parek: [157 125 178 128 125 114  92 118  76 101 130 130  98 144 123]
fop: [177  87 162  87 141 108 108 152  79 134 155 102 173 154 150]
pafu: [128  92  76 157 125  98 130 118 123 130 179 125 101 114 144]
Vuta: [ 95  93  84 171 131 100 117  93 144 170 163 150 120 166  78]
bitu: [117 131 144  84 166  95 170 150 171 147  93 100 121 163  78]
bom: [ 88 160  80 118 121 134 144  95 178 149  95 102  99 162 150]
perm: [ 78 117 131 144  84 166  95 170 150 171 147  93 100 121 163]  bitu
where: [88]  bom, 1
perm: [ 78 166 120 150 163 170 144  93 117 100 131 171  84  93  95]  Vuta
find: [ 88 160  80 118 121 134 144  95 178 149  95 102  99 162 150]  bom
perm: [125 178 128 125 114  92 118  76 101 130 130  98 144 123 157]  parek
perm: [123 144  98 130 130 101  76 118  92 114 125 128 178 125 157]  parek
perm: [ 84 166 144 131 171  93 163 147 170  95 117  78 150 121 100]  bitu

Vufe: [148 141  96 119 104 140 139 149 147 134 103 115 130 102 137 146 136 109
 110 133 131 120 140  91 117 145 145 127 150 126 136 118 126 112  90 128
 126 128 145 128 121 136 132 131 139 135 121 152 133 114 132 113 136 126
 127 127 131 142 171 120]
tukon: [120 165 120 139 103 105 127 142 121 129 148 127 127 153 106 142 135 144
 138 127 123 126 105 121 117 153 125 133 142 135 127 142 109 146 136 132
 119 121 120 137 128 103 141 124 141 142 119  99 117 128 138 115 149 140
 164 117 149 131 125 115]
tovi: [120 165 120 139 103 105 127 142 121 129 139 127 127 153 106 142 135 144
 138 127 123 126 105 121 117 153 125 133 142 135 127 147  98 159 132 131
 111 128 124 139 125 107 142 129 136 148 122  93 113 131 141 117 141 135
 158 122 146 127 131 125]
bos: [128 150 112 135  96 100 129 147 127 135 140 119 136 149  92 147 138 141
 140 138 120 127  99 124 113 150 125 137 134 132 127 146  99 158 129 133
 112 128 123 140 123 110 144 124 137 147 121  93 109 137 138 117 140 133
 161 127 148 128 132 122]
Nimop: [115 135 152 132 163 158 131 106 124 109 126 140 108 122 181 106 120 126
 119 108 141 133 157 123 149 110 129 107 136 134 131 106 174  78 137 125
 157 113 127 112 139 134 113 125 129 102 128 171 152 111 114 134 133 135
 111 117 115 135 111 116]
golu: [115 170 125 143 111 113 133 136 122 119 146 125 122 155 121 138 137 147
 140 123 128 132 110 115 124 147 125 122 145 142 129 135 125 127 139 133
 131 113 118 132 130 106 137 119 143 134 116 113 121 126 131 117 152 142
 164 116 147 135 118 106]
Rud: [137 124 142 129 130 150 152 144 134 122 141 118 128 107 129 154 142 130
 146 137 134 111 110 111 114 134 128 128 119 137 110 133 155 123 180 116
 118 120 133 132 133 111 126 132 130 129 143 135 123 117 128 153 124 157
 122  99 119 105 111 149]
tam: [110 180 137 142 122 119 124 132 111 120 153 142 111 152 137 128 128 141
 129 110 130 123 124 119 126 149 130 123 154 134 129 134 133 122 146 129
 133 111 118 128 137  99 132 128 144 130 117 118 134 111 135 116 155 149
 157 105 143 133 114 107]
zuzof: [130 145 113 131  98 101 125 146 125 138 140 122 137 144  91 145 136 137
 137 137 119 123 103 127 111 150 127 141 132 126 127 147  95 163 128 131
 109 131 124 140 124 111 143 129 135 148 124  92 111 135 141 118 136 131
 155 126 145 126 135 127]
rut: [147 129  93 146 135 131 125 117 127 127 158 131 135 107 139 122 117 131
 139 125 142 133 121 135 103 127 106 121 165 127 139 132 111 142 142 129
 144 141 120 136 127 105 126 105 127 153 138 159 149 123 142 113 153 125
 141  98 120 122 128 124]
salog: [130 144 121 125 105 104 112 144 114 147 146 140 131 136  99 138 127 134
 124 128 117 110 114 137 110 153 134 149 136 113 126 149  91 172 132 128
 101 136 128 140 129 108 139 140 131 149 125  89 122 124 149 120 134 134
 145 118 141 120 136 137]
Dovu: [111 174 134 142 120 119 129 132 116 117 149 135 115 152 135 130 131 142
 133 115 130 127 120 117 128 146 126 120 150 138 129 132 135 120 143 131
 135 111 118 128 135 104 132 123 143 129 117 120 131 117 132 116 154 146
 158 109 143 135 114 106]
perm: [107 114 133 143 105 157 149 155 116 135 111 134 118 117 130 144 128 132
  99 137 128 118 111 133 129 146 122 133 134 129 134 154 123 130 149 126
 119 124 123 130 110 129 141 128 128 137 152 111 142 153 120 111 132 124
 119 122 142 137 180 110]  tam
find: [111 174 134 142 120 119 129 132 116 117 149 135 115 152 135 130 131 142
 133 115 130 127 120 117 128 146 126 120 150 138 129 132 135 120 143 131
 135 111 118 128 135 104 132 123 143 129 117 120 131 117 132 116 154 146
 158 109 143 135 114 106]  Dovu
perm: [117 131 133 139 106 107 142 120 129 121 125 129 159  98 127 122 138 122
 139 117 142 113 135 131 105 135 127 121 103 123 142 105 139 141 111 144
 165 153 131 127 126 127 135  93 125 141 149 136 128 158 132 127 120 142
 146 127 124 147 125 153]  rut
find: [130 144 121 125 105 104 112 144 114 147 146 140 131 136  99 138 127 134
 124 128 117 110 114 137 110 153 134 149 136 113 126 149  91 172 132 128
 101 136 128 140 129 108 139 140 131 149 125  89 122 124 149 120 134 134
 145 118 141 120 136 137]  salog
find: [128 150 112 135  96 100 129 147 127 135 140 119 136 149  92 147 138 141
 140 138 120 127  99 124 113 150 125 137 134 132 127 146  99 158 129 133
 112 128 123 140 123 110 144 124 137 147 121  93 109 137 138 117 140 133
 161 127 148 128 132 122]  bos
perm: [ 93  98 103 105 105 106 107 111 113 117 117 120 120 121 121 122 122 123
 124 125 125 125 126 127 127 127 127 127 127 128 129 129 131 131 131 132
 133 135 135 135 136 138 139 139 139 141 141 142 142 142 142 144 146 147
 148 153 153 158 159 165]  tovi

kude: [131  89 125  92]
Bip: [160 140  87 140]
birek: [154 153 148 145]
kav: [143 120 126 123]
Tes: [ 61 108 118  75]
kaz: [117  94 125 118]
Nukuv: [143 110 101 144]
gak: [ 88 125 131  92]
tafip: [126 120 143 124]
where: [88]  gak, 1
where: [61]  Tes, 1
perm: [ 88  92 125 131]  gak
perm: [125 131  88  92]  gak
perm: [140  87 140 160]  Bip
perm: [124 143 120 126]  tafip

